Below is a small trained network, with its code and all its weights. Each question gives an input and a target symbol and asks what happens when units are switched off, that is, made to give their printed mean instead of their output.

import numpy as np


def w(rows, s, z=0):
    codes = np.array(rows[::2]) - 128.0
    scale = np.full(codes.shape[1], s)
    scale[-1] = z or s
    return codes * scale


def softmax(a):
    e = np.exp(a - a.max(-1, keepdims=True))
    return e / e.sum(-1, keepdims=True)


def log_softmax(a):
    a = a - a.max(-1, keepdims=True)
    return a - np.log(np.exp(a).sum(-1, keepdims=True))


def net(x, mask):
    ids = ['ΔΩαεζλπστφ'.index(c) for c in x.split()]
    T = len(ids)
    res = E[ids] + P[:T]
    u = 0
    for l in range(2):
        r = res
        for j in range(3):
            rows = slice(2 * j, 2 * j + 2)
            q, k, v = (r @ M[l][rows].T for M in (Q, K, V))
            z = softmax(np.where(np.tri(T) > 0, q @ k.T / 2**0.5, -1e9)) @ v
            o = O[l][rows]
            res = res + np.where(mask[u + j], z, o[:, -1]) @ o[:, :-1]
        u += 3
    return log_softmax(res[-1] @ U[:, :-1].T + U[:, -1])


Q, K, V, O = {}, {}, {}, {}
E = w([
[75,122,133],'Δ',
[62,190,242],'Ω',
[81,113,130],'α',
[81,103,95],'ε',
[107,101,146],'ζ',
[4,216,135],'λ',
[144,33,97],'π',
[168,132,207],'σ',
[80,121,138],'τ',
[76,172,60],'φ',
],0.014)
P = w([
[2,7,115],'0',
[23,30,114],'1',
[46,44,134],'2',
[53,60,116],'3',
[61,72,110],'4',
[73,78,123],'5',
[84,92,117],'6',
[89,99,119],'7',
[102,113,109],'8',
[108,125,106],'9',
[122,133,107],'10',
[131,144,111],'11',
[141,147,121],'12',
[136,163,121],'13',
],0.0076)
Q[0] = w([
[117,111,133],'L0H1',
[125,123,132],'L0H1',
[138,46,64],'L0H2',
[125,127,171],'L0H2',
[177,148,132],'L0H3',
[47,90,250],'L0H3',
],0.018)
K[0] = w([
[132,128,134],'L0H1',
[118,126,124],'L0H1',
[124,135,201],'L0H2',
[133,152,71],'L0H2',
[160,135,121],'L0H3',
[85,7,48],'L0H3',
],0.021)
V[0] = w([
[234,253,67],'L0H1',
[227,223,89],'L0H1',
[121,170,137],'L0H2',
[110,157,74],'L0H2',
[133,181,113],'L0H3',
[78,106,79],'L0H3',
],0.0051)
O[0] = w([
[235,254,125,3],'L0H1',
[203,220,113,21],'L0H1',
[97,143,108,120],'L0H2',
[110,131,86,127],'L0H2',
[171,149,145,92],'L0H3',
[83,116,162,185],'L0H3',
],0.0068,0.007)
Q[1] = w([
[80,93,121],'L1H1',
[253,185,88],'L1H1',
[168,145,129],'L1H2',
[118,150,113],'L1H2',
[136,147,99],'L1H3',
[208,188,121],'L1H3',
],0.044)
K[1] = w([
[175,70,110],'L1H1',
[38,254,99],'L1H1',
[86,123,151],'L1H2',
[130,121,190],'L1H2',
[112,117,114],'L1H3',
[93,47,125],'L1H3',
],0.033)
V[1] = w([
[192,63,127],'L1H1',
[179,124,3],'L1H1',
[212,84,90],'L1H2',
[126,149,70],'L1H2',
[194,106,213],'L1H3',
[27,158,185],'L1H3',
],0.021)
O[1] = w([
[34,66,86,172],'L1H1',
[34,103,182,34],'L1H1',
[222,178,192,79],'L1H2',
[112,184,89,103],'L1H2',
[218,9,124,92],'L1H3',
[203,149,215,253],'L1H3',
],0.014,0.031)
U = w([
[190,207,106,65],'Δ',
[156,140,69,57],'Ω',
[67,110,60,197],'α',
[121,113,134,77],'ε',
[226,149,115,1],'ζ',
[156,144,68,73],'λ',
[111,63,121,142],'π',
[131,200,2,225],'σ',
[201,84,8,240],'τ',
[113,96,117,89],'φ',
],0.0044,0.0065)

Each question gives the input, a string of symbols that net reads in full, and the target symbol t.
The units are the heads (2 rows each of Q, K, V and O). Each row of codes is followed by its name. A weight is (code - 128) times the scale printed after its matrix; where a second scale follows, it is the last column's (O and U).
mask holds one flag per head, layer by layer. A switched-off head (its flag False) gives its mean, the last column of its rows in O, instead of its output. The means were averaged over made-up inputs and are rounded, as every weight is.
A unit's drop is (log p(t) with every unit on - log p(t) with that unit switched off) / (log p(t) with every unit on - log p(t) with every unit switched off).
The circuit of an input: a set's keep is (log p(t) with only the set's units on - log p(t) with every unit switched off) / (log p(t) with every unit on - log p(t) with every unit switched off). Starting from all 6 units, units are removed one at a time, each time the one whose removal leaves the highest keep (on an exact tie, the one counted first), for as long as the keep stays at least 0.8.
units of the circuit, in order: the units of the circuit, biggest drop first
unit that matters most: the unit with the biggest drop
heads that matter: for each layer, one digit per head in row order, 1 if its drop is at least 0.15 and else 0, layers parted by /
drop when u is switched off: that unit's drop, to one decimal
input ε λ λ λ φ ζ σ α ε, target τ: units of the circuit, in order => L1H3
input σ π σ σ σ σ α, target π: units of the circuit, in order => L1H1, L1H3
input ζ σ σ π π λ σ Δ τ π α φ ε, target α: units of the circuit, in order => L1H1, L1H3
input π λ φ Δ, target α: units of the circuit, in order => L1H1, L1H2, L0H1
input σ τ α, target τ: heads that matter => 000 / 101
input τ φ ε σ φ π, target α: heads that matter => 000 / 101
input π α Ω π ε τ α, target ζ: heads that matter => 000 / 011
input ε π σ φ λ π φ ε, target σ: heads that matter => 100 / 011
input α α λ λ φ σ ζ, target τ: heads that matter => 000 / 101
input φ τ ζ φ λ π ζ σ π σ λ φ π π, target σ: units of the circuit, in order => L1H3, L0H3
input σ ε φ λ σ Ω Δ λ α φ τ, target σ: heads that matter => 000 / 001
input σ ζ σ σ λ Δ σ Δ σ Ω Ω σ ε, target τ: units of the circuit, in order => L1H3, L0H1
input Ω σ σ σ Ω Δ Δ λ ε α λ σ Ω, target ζ: units of the circuit, in order => L1H3, L1H1
input λ σ π Ω σ Δ, target π: unit that matters most => L1H1
input σ σ λ σ α σ σ α α λ ζ Δ, target Δ: heads that matter => 000 / 001
input α π σ φ σ π λ φ ε φ φ ζ ζ, target σ: heads that matter => 100 / 011
input τ σ Ω τ σ σ σ Ω α φ ε, target σ: heads that matter => 000 / 001
input λ σ α φ φ ζ σ φ, target σ: units of the circuit, in order => L1H3, L0H1
input σ σ τ, target τ: units of the circuit, in order => L1H3, L1H1
input σ φ Δ Δ α, target σ: unit that matters most => L1H3
input τ σ α, target τ: drop when L0H2 is switched off => 0.0
input τ ε Δ ζ τ φ Δ α Ω Δ, target ζ: drop when L1H1 is switched off => 0.4
